Below is a small trained network, with its code and all its weights. Each question gives an input and a class and asks what happens when units are switched off, that is, made to give their printed mean instead of their output.

import numpy as np


def w(rows, s, z=0):
    codes = np.array(rows[::2]) - 128.0
    scale = np.full(codes.shape[1], s)
    scale[-1] = z or s
    return codes * scale


def norm(h):
    return h / np.sqrt((h * h).mean(-1, keepdims=True) + 1e-5)


def f(y):
    return np.maximum(y, 0)


def log_softmax(a):
    a = a - a.max(-1, keepdims=True)
    return a - np.log(np.exp(a).sum(-1, keepdims=True))


def net(x, mask):
    res = np.array(x, float).reshape(1, 3) / 4 @ E
    u = 0
    for l in range(4):
        y = f(norm(res) @ A[l][:, :-1].T + A[l][:, -1])
        res = res + np.where(mask[u : u + 4], y, B[l][:, -1]) @ B[l][:, :-1]
        u += 4
    return log_softmax(norm(res)[-1] @ U[:, :-1].T + U[:, -1])


A, B = {}, {}
E = w([
[170,88,98,204,172,98,41,103,155],'x0',
[247,127,186,157,131,135,147,150,183],'x1',
[37,87,127,182,129,43,128,123,217],'x2',
],0.014)
A[0] = w([
[99,31,35,182,199,129,108,151,192,75],'L0N0',
[247,114,189,91,128,255,110,120,61,22],'L0N1',
[101,114,124,90,148,197,84,72,78,175],'L0N2',
[169,50,160,203,203,78,12,68,98,2],'L0N3',
],0.0071,0.0085)
B[0] = w([
[119,119,150,107,169,97,139,50,61,207],'L0N0',
[164,168,136,87,186,232,182,145,111,250],'L0N1',
[115,105,142,120,126,189,39,159,88,254],'L0N2',
[121,216,130,209,255,113,189,64,164,196],'L0N3',
],0.0098,0.0058)
A[1] = w([
[127,139,165,39,82,121,195,122,78,3],'L1N0',
[75,41,113,207,155,2,85,108,198,12],'L1N1',
[199,116,146,187,161,141,112,157,201,12],'L1N2',
[28,120,159,90,85,143,120,157,116,152],'L1N3',
],0.01,0.0027)
B[1] = w([
[100,165,179,184,212,121,119,116,172,205],'L1N0',
[167,74,237,98,118,161,99,7,83,255],'L1N1',
[76,51,59,75,118,131,125,123,159,186],'L1N2',
[82,133,106,134,109,40,215,202,92,232],'L1N3',
],0.014,0.0088)
A[2] = w([
[247,203,149,140,130,210,116,142,107,2],'L2N0',
[162,114,91,231,161,49,65,71,153,50],'L2N1',
[186,108,205,138,127,174,107,109,92,90],'L2N2',
[137,136,13,125,138,175,99,152,34,98],'L2N3',
],0.012,0.0054)
B[2] = w([
[251,144,152,116,174,225,151,217,166,254],'L2N0',
[97,121,132,214,175,108,139,77,181,192],'L2N1',
[118,163,57,103,180,153,179,140,150,255],'L2N2',
[145,170,113,22,105,108,15,68,108,224],'L2N3',
],0.013,0.0081)
A[3] = w([
[237,74,171,108,126,229,113,81,167,116],'L3N0',
[144,208,31,158,145,118,205,255,122,153],'L3N1',
[199,60,45,157,37,111,155,131,254,3],'L3N2',
[93,18,179,14,94,86,129,48,38,127],'L3N3',
],0.0084,0.0047)
B[3] = w([
[134,108,125,111,189,192,78,182,165,254],'L3N0',
[58,5,98,7,181,204,117,131,97,224],'L3N1',
[163,60,15,164,74,97,101,223,169,142],'L3N2',
[199,210,108,252,28,76,131,173,150,252],'L3N3',
],0.011,0.0089)
U = w([
[125,101,145,78,124,167,141,151,176,3],'0',
[105,194,86,62,101,120,51,119,63,96],'1',
[187,141,114,47,194,250,95,158,133,153],'2',
[41,119,141,85,171,121,200,174,115,220],'3',
[170,70,87,169,119,127,123,187,204,101],'4',
[163,96,149,183,193,127,89,37,160,202],'5',
[120,151,175,201,30,62,191,97,104,50],'6',
],0.022,0.0055)

Each question gives the input, the list of numbers given to net, and the class t.
The units are the neurons (one row each of A and B). Each row of codes is followed by its name. A weight is (code - 128) times the scale printed after its matrix; where a second scale follows, it is the last column's (A, B and U).
mask holds one flag per neuron, layer by layer. A switched-off neuron (its flag False) gives its mean, the last column of its row in B, instead of its output. The means were averaged over made-up inputs and are rounded, as every weight is.
A unit's drop is (log p(t) with every unit on - log p(t) with that unit switched off) / (log p(t) with every unit on - log p(t) with every unit switched off).
The circuit of an input: a set's keep is (log p(t) with only the set's units on - log p(t) with every unit switched off) / (log p(t) with every unit on - log p(t) with every unit switched off). Starting from the 12 units with the biggest drops (on a tie, the unit counted first), units are removed one at a time, each time the one whose removal leaves the highest keep (on an exact tie, the one counted first), for as long as the keep stays at least 0.8.
circuit, biggest first: the units of the circuit, biggest drop first
unit that matters most: the unit with the biggest drop
k most important neurons: the k neurons with the biggest drops, biggest first
top k neurons in layer l: the k neurons of layer l with the biggest drops, biggest first
drop when u is switched off: that unit's drop, to one decimal
input [6,6,0], class 5: unit that matters most : L0N3
input [4,7,-1], class 4: circuit, biggest first : L1N2; L1N1; L3N2
input [0,7,4], class 4: circuit, biggest first : L1N2; L3N2
input [-7,8,4], class 4: top 2 neurons in layer 0 : L0N1; L0N0
input [-7,-6,-7], class 1: 2 most important neurons : L2N0; L2N3
input [-1,-7,-8], class 1: 2 most important neurons : L2N3; L1N1
input [-2,-4,-5], class 1: top 2 neurons in layer 0 : L0N2; L0N3
input [-8,8,5], class 3: 3 most important neurons : L3N3; L2N0; L1N1
input [7,-6,-4], class 5: top 2 neurons in layer 1 : L1N3; L1N2
input [-5,-5,-5], class 1: 3 most important neurons : L0N2; L2N0; L2N3
input [-5,6,3], class 4: 2 most important neurons : L1N3; L1N1
input [-8,1,8], class 6: 3 most important neurons : L0N1; L2N0; L2N2
input [-1,3,2], class 4: 2 most important neurons : L1N2; L1N3
input [-5,-6,-3], class 3: circuit, biggest first : L1N3
input [0,1,1], class 5: top 2 neurons in layer 0 : L0N1; L0N2
input [-8,5,0], class 3: 2 most important neurons : L1N1; L1N0
input [-6,-4,-3], class 3: 2 most important neurons : L1N0; L1N1
input [-4,3,5], class 6: 2 most important neurons : L0N1; L2N0
input [2,-6,7], class 6: drop when L3N3 is switched off : 0.1
input [-6,-8,-7], class 1: drop when L2N3 is switched off : 0.2
input [-4,0,3], class 3: drop when L1N1 is switched off : 0.1
input [-3,0,-1], class 3: drop when L2N0 is switched off : 0.1
input [-5,-8,-6], class 1: most important neuron : L2N3
